Here is a tiny trained network, its code and every weight. The questions are about switching its units off for an input and a class, where a switched-off unit gives its printed mean instead of its output.

import numpy as np


def w(rows, s, z=0):
    codes = np.array(rows[::2]) - 128.0
    scale = np.full(codes.shape[1], s)
    scale[-1] = z or s
    return codes * scale


def f(y):
    return y / 2 * (1 + np.tanh(0.7978845608 * (y + 0.044715 * y**3)))


def log_softmax(a):
    a = a - a.max(-1, keepdims=True)
    return a - np.log(np.exp(a).sum(-1, keepdims=True))


def net(x, mask):
    res = np.array(x, float).reshape(1, 7) / 4 @ E
    y = f(res @ A[0][:, :-1].T + A[0][:, -1])
    res = res + np.where(mask, y, B[0][:, -1]) @ B[0][:, :-1]
    return log_softmax(res[-1] @ U[:, :-1].T + U[:, -1])


A, B = {}, {}
E = w([
[131,127,246,161,124,158],'x0',
[132,144,127,111,115,144],'x1',
[111,1,107,127,80,202],'x2',
[116,124,126,143,126,123],'x3',
[125,122,128,136,133,122],'x4',
[116,139,125,133,107,137],'x5',
[21,115,171,58,140,79],'x6',
],0.016)
A[0] = w([
[40,125,116,57,160,105,125],'N1',
[175,140,158,146,115,138,210],'N2',
[223,91,93,189,121,175,181],'N3',
[67,49,160,43,115,150,100],'N4',
[123,123,5,91,127,86,251],'N5',
[157,212,116,182,145,98,210],'N6',
[68,165,181,75,126,66,169],'N7',
[111,39,115,119,105,187,156],'N8',
],0.016,0.011)
B[0] = w([
[80,81,110,124,136,93,207],'N1',
[139,173,168,180,117,132,185],'N2',
[111,172,116,160,122,183,231],'N3',
[167,77,135,161,100,86,205],'N4',
[130,146,3,89,91,119,255],'N5',
[151,183,125,101,144,82,242],'N6',
[92,83,140,69,188,133,214],'N7',
[168,71,126,151,84,174,212],'N8',
],0.018,0.027)
U = w([
[183,218,61,118,146,94,200],'0',
[136,127,43,145,122,229,90],'1',
[156,225,227,152,162,108,253],'2',
[136,124,180,187,127,231,85],'3',
[74,125,59,69,201,129,91],'4',
[126,66,72,136,81,89,55],'5',
[79,121,247,84,220,139,123],'6',
[151,44,204,156,129,116,130],'7',
],0.013,0.0031)

Each question gives the input, the list of numbers given to net, and the class t.
The units are the neurons (one row each of A and B). Each row of codes is followed by its name. A weight is (code - 128) times the scale printed after its matrix; where a second scale follows, it is the last column's (A, B and U).
mask holds one flag per neuron, in row order. A switched-off neuron (its flag False) gives its mean, the last column of its row in B, instead of its output. The means were averaged over made-up inputs and are rounded, as every weight is.
A unit's drop is (log p(t) with every unit on - log p(t) with that unit switched off) / (log p(t) with every unit on - log p(t) with every unit switched off).
The circuit of an input: a set's keep is (log p(t) with only the set's units on - log p(t) with every unit switched off) / (log p(t) with every unit on - log p(t) with every unit switched off). Starting from all 8 units, units are removed one at a time, each time the one whose removal leaves the highest keep (on an exact tie, the one counted first), for as long as the keep stays at least 0.8.
units of the circuit, in order: the units of the circuit, biggest drop first
unit that matters most: the unit with the biggest drop
k most important neurons: the k neurons with the biggest drops, biggest first
drop when u is switched off: that unit's drop, to one decimal
input [-3,-6,1,0,4,4,-1], class 1: unit that matters most	N6
input [-2,1,1,1,-4,5,7], class 5: 3 most important neurons	N4, N6, N3
input [2,3,1,7,-7,7,4], class 7: 2 most important neurons	N5, N4
input [-3,-3,0,0,-2,8,1], class 4: 2 most important neurons	N4, N8
input [7,2,2,-8,5,0,2], class 7: 2 most important neurons	N5, N3
input [3,-1,5,-4,-6,-2,1], class 7: 2 most important neurons	N5, N4
input [2,0,0,4,-2,-8,3], class 6: 3 most important neurons	N5, N8, N7
input [8,8,-1,-1,3,6,5], class 6: 2 most important neurons	N5, N7
input [8,-4,2,-7,-7,-7,5], class 7: 2 most important neurons	N4, N5
input [1,0,-8,2,-5,-4,-5], class 2: 2 most important neurons	N5, N2
input [2,8,0,-8,4,1,-8], class 2: 2 most important neurons	N5, N8
input [4,5,2,7,2,7,-2], class 3: drop when N5 is switched off	0.7
input [-8,-3,-7,-3,-6,-5,5], class 4: drop when N3 is switched off	0.0
input [2,-8,2,8,-8,-6,7], class 7: drop when N5 is switched off	0.8
input [8,-6,5,-7,2,2,0], class 3: drop when N5 is switched off	0.1
input [5,0,4,-5,5,5,0], class 3: units of the circuit, in order	N5
